Below is a small trained network, with its code and all its weights. Each question gives an input and a class and asks what happens when units are switched off, that is, made to give their printed mean instead of their output.

import numpy as np


def w(rows, s, z=0):
    codes = np.array(rows[::2]) - 128.0
    scale = np.full(codes.shape[1], s)
    scale[-1] = z or s
    return codes * scale


def norm(h):
    return h / np.sqrt((h * h).mean(-1, keepdims=True) + 1e-5)


def f(y):
    return np.maximum(y, 0)


def log_softmax(a):
    a = a - a.max(-1, keepdims=True)
    return a - np.log(np.exp(a).sum(-1, keepdims=True))


def net(x, mask):
    res = np.array(x, float).reshape(1, 3) / 4 @ E
    u = 0
    for l in range(2):
        y = f(norm(res) @ A[l][:, :-1].T + A[l][:, -1])
        res = res + np.where(mask[u : u + 11], y, B[l][:, -1]) @ B[l][:, :-1]
        u += 11
    return log_softmax(norm(res)[-1] @ U[:, :-1].T + U[:, -1])


A, B = {}, {}
E = w([
[254,26,120,130,211,106,159,163,126,38,221,127],'x0',
[221,139,97,72,128,140,130,15,33,132,74,118],'x1',
[91,77,137,100,138,144,183,19,173,35,171,201],'x2',
],0.0076)
A[0] = w([
[253,113,184,165,172,56,85,108,129,189,134,49,170],'L0N1',
[212,148,189,127,166,180,129,146,135,66,106,128,239],'L0N2',
[83,103,233,160,143,100,39,158,145,168,150,121,199],'L0N3',
[94,157,165,98,184,58,130,149,186,115,206,105,207],'L0N4',
[158,142,87,123,184,90,212,60,156,51,82,202,248],'L0N5',
[187,164,126,98,75,142,226,151,136,165,2,130,255],'L0N6',
[160,113,120,162,103,144,69,149,127,108,147,111,102],'L0N7',
[145,140,207,94,122,181,146,127,194,117,154,107,244],'L0N8',
[111,201,129,26,100,164,79,114,107,135,57,174,21],'L0N9',
[89,170,113,103,159,242,167,99,145,168,81,152,25],'L0N10',
[102,149,138,149,87,108,153,65,192,136,141,90,103],'L0N11',
],0.006,0.00094)
B[0] = w([
[81,168,103,168,89,85,129,147,55,131,92,179,250],'L0N1',
[104,113,147,110,55,139,115,74,153,110,140,95,211],'L0N2',
[183,131,89,142,105,162,213,106,155,162,144,57,217],'L0N3',
[151,199,162,179,92,182,114,64,181,123,132,82,221],'L0N4',
[82,94,229,99,228,114,117,125,139,195,126,165,255],'L0N5',
[90,167,66,40,102,174,129,136,88,110,43,131,213],'L0N6',
[2,167,103,64,120,152,140,159,164,171,15,174,166],'L0N7',
[177,123,107,126,75,159,168,70,143,148,141,169,178],'L0N8',
[124,101,225,104,146,138,198,156,113,54,90,107,217],'L0N9',
[218,188,126,118,204,137,90,159,135,55,137,117,189],'L0N10',
[253,99,173,159,104,140,146,95,166,91,152,161,174],'L0N11',
],0.0069,0.0057)
A[1] = w([
[119,164,75,78,61,78,156,251,41,154,131,75,78],'L1N1',
[197,109,109,142,131,90,81,121,92,166,143,114,192],'L1N2',
[185,136,174,93,131,107,97,90,47,152,108,214,115],'L1N3',
[172,108,6,105,92,166,47,195,66,254,119,112,166],'L1N4',
[184,56,160,93,138,155,110,71,150,173,180,205,24],'L1N5',
[155,100,121,106,163,90,89,88,1,161,102,158,226],'L1N6',
[181,127,183,154,95,93,101,64,136,116,177,221,80],'L1N7',
[85,72,168,165,130,171,89,94,113,90,204,75,57],'L1N8',
[168,143,103,155,97,112,182,174,137,94,202,128,238],'L1N9',
[136,96,61,106,83,105,127,201,86,124,54,80,5],'L1N10',
[164,107,93,92,100,125,62,201,116,155,109,132,77],'L1N11',
],0.0071,0.0013)
B[1] = w([
[151,87,74,126,118,3,132,82,114,65,172,172,254],'L1N1',
[127,202,110,121,67,127,109,140,92,117,87,140,153],'L1N2',
[190,155,114,161,92,196,71,185,168,100,98,64,236],'L1N3',
[126,113,109,68,157,73,136,2,53,203,164,184,218],'L1N4',
[35,96,107,150,174,43,101,198,123,134,118,166,224],'L1N5',
[126,147,123,189,67,98,107,149,147,115,178,67,243],'L1N6',
[83,59,77,162,207,115,85,157,86,174,185,145,215],'L1N7',
[157,151,124,58,152,174,160,99,49,151,63,195,177],'L1N8',
[117,168,134,111,93,191,130,131,167,191,89,30,192],'L1N9',
[137,73,92,80,200,123,201,87,146,160,161,236,215],'L1N10',
[165,163,82,98,153,84,221,101,104,199,203,203,168],'L1N11',
],0.0074)
U = w([
[160,82,106,195,98,108,42,175,75,68,158,25,2],'0',
[60,24,161,132,250,129,119,122,155,115,181,202,158],'1',
[164,176,198,39,115,208,137,112,92,40,1,93,69],'2',
[147,147,149,178,43,224,201,154,210,173,167,44,205],'3',
[171,151,24,79,88,17,194,58,72,166,156,175,177],'4',
],0.0097,0.0019)

Each question gives the input, the list of numbers given to net, and the class t.
The units are the neurons (one row each of A and B). Each row of codes is followed by its name. A weight is (code - 128) times the scale printed after its matrix; where a second scale follows, it is the last column's (A, B and U).
mask holds one flag per neuron, layer by layer. A switched-off neuron (its flag False) gives its mean, the last column of its row in B, instead of its output. The means were averaged over made-up inputs and are rounded, as every weight is.
A unit's drop is (log p(t) with every unit on - log p(t) with that unit switched off) / (log p(t) with every unit on - log p(t) with every unit switched off).
The circuit of an input: a set's keep is (log p(t) with only the set's units on - log p(t) with every unit switched off) / (log p(t) with every unit on - log p(t) with every unit switched off). Starting from the 12 units with the biggest drops (on a tie, the unit counted first), units are removed one at a time, each time the one whose removal leaves the highest keep (on an exact tie, the one counted first), for as long as the keep stays at least 0.8.
circuit, biggest first: the units of the circuit, biggest drop first
unit that matters most: the unit with the biggest drop
top k neurons: the k neurons with the biggest drops, biggest first
k most important neurons of layer l: the k neurons of layer l with the biggest drops, biggest first
input [6,4,4], class 1: unit that matters most -> L0N5
input [-8,8,-4], class 2: 4 most important neurons of layer 0 -> [L0N9, L0N10, L0N1, L0N3]
input [5,8,5], class 1: circuit, biggest first -> [L0N5, L1N5]
input [6,5,2], class 0: circuit, biggest first -> [L1N3, L1N10, L1N4]
input [-5,3,7], class 1: 2 most important neurons of layer 0 -> [L0N5, L0N11]
input [8,-6,1], class 3: circuit, biggest first -> [L1N9, L0N4]
input [3,1,0], class 0: top 2 neurons -> [L0N1, L1N3]
input [4,6,-1], class 0: top 2 neurons -> [L1N3, L0N5]
input [-7,-3,-1], class 2: top 2 neurons -> [L0N9, L1N6]
input [3,-4,-3], class 3: top 3 neurons -> [L0N4, L0N6, L1N9]
input [-2,8,7], class 1: 2 most important neurons of layer 1 -> [L1N5, L1N7]
input [-6,7,-3], class 2: 2 most important neurons of layer 0 -> [L0N9, L0N10]
input [-2,4,5], class 1: top 2 neurons -> [L0N5, L1N5]
input [-7,3,8], class 2: 2 most important neurons of layer 0 -> [L0N9, L0N10]
input [8,-7,-5], class 3: top 2 neurons -> [L0N4, L1N9]
input [-7,4,0], class 2: unit that matters most -> L0N9
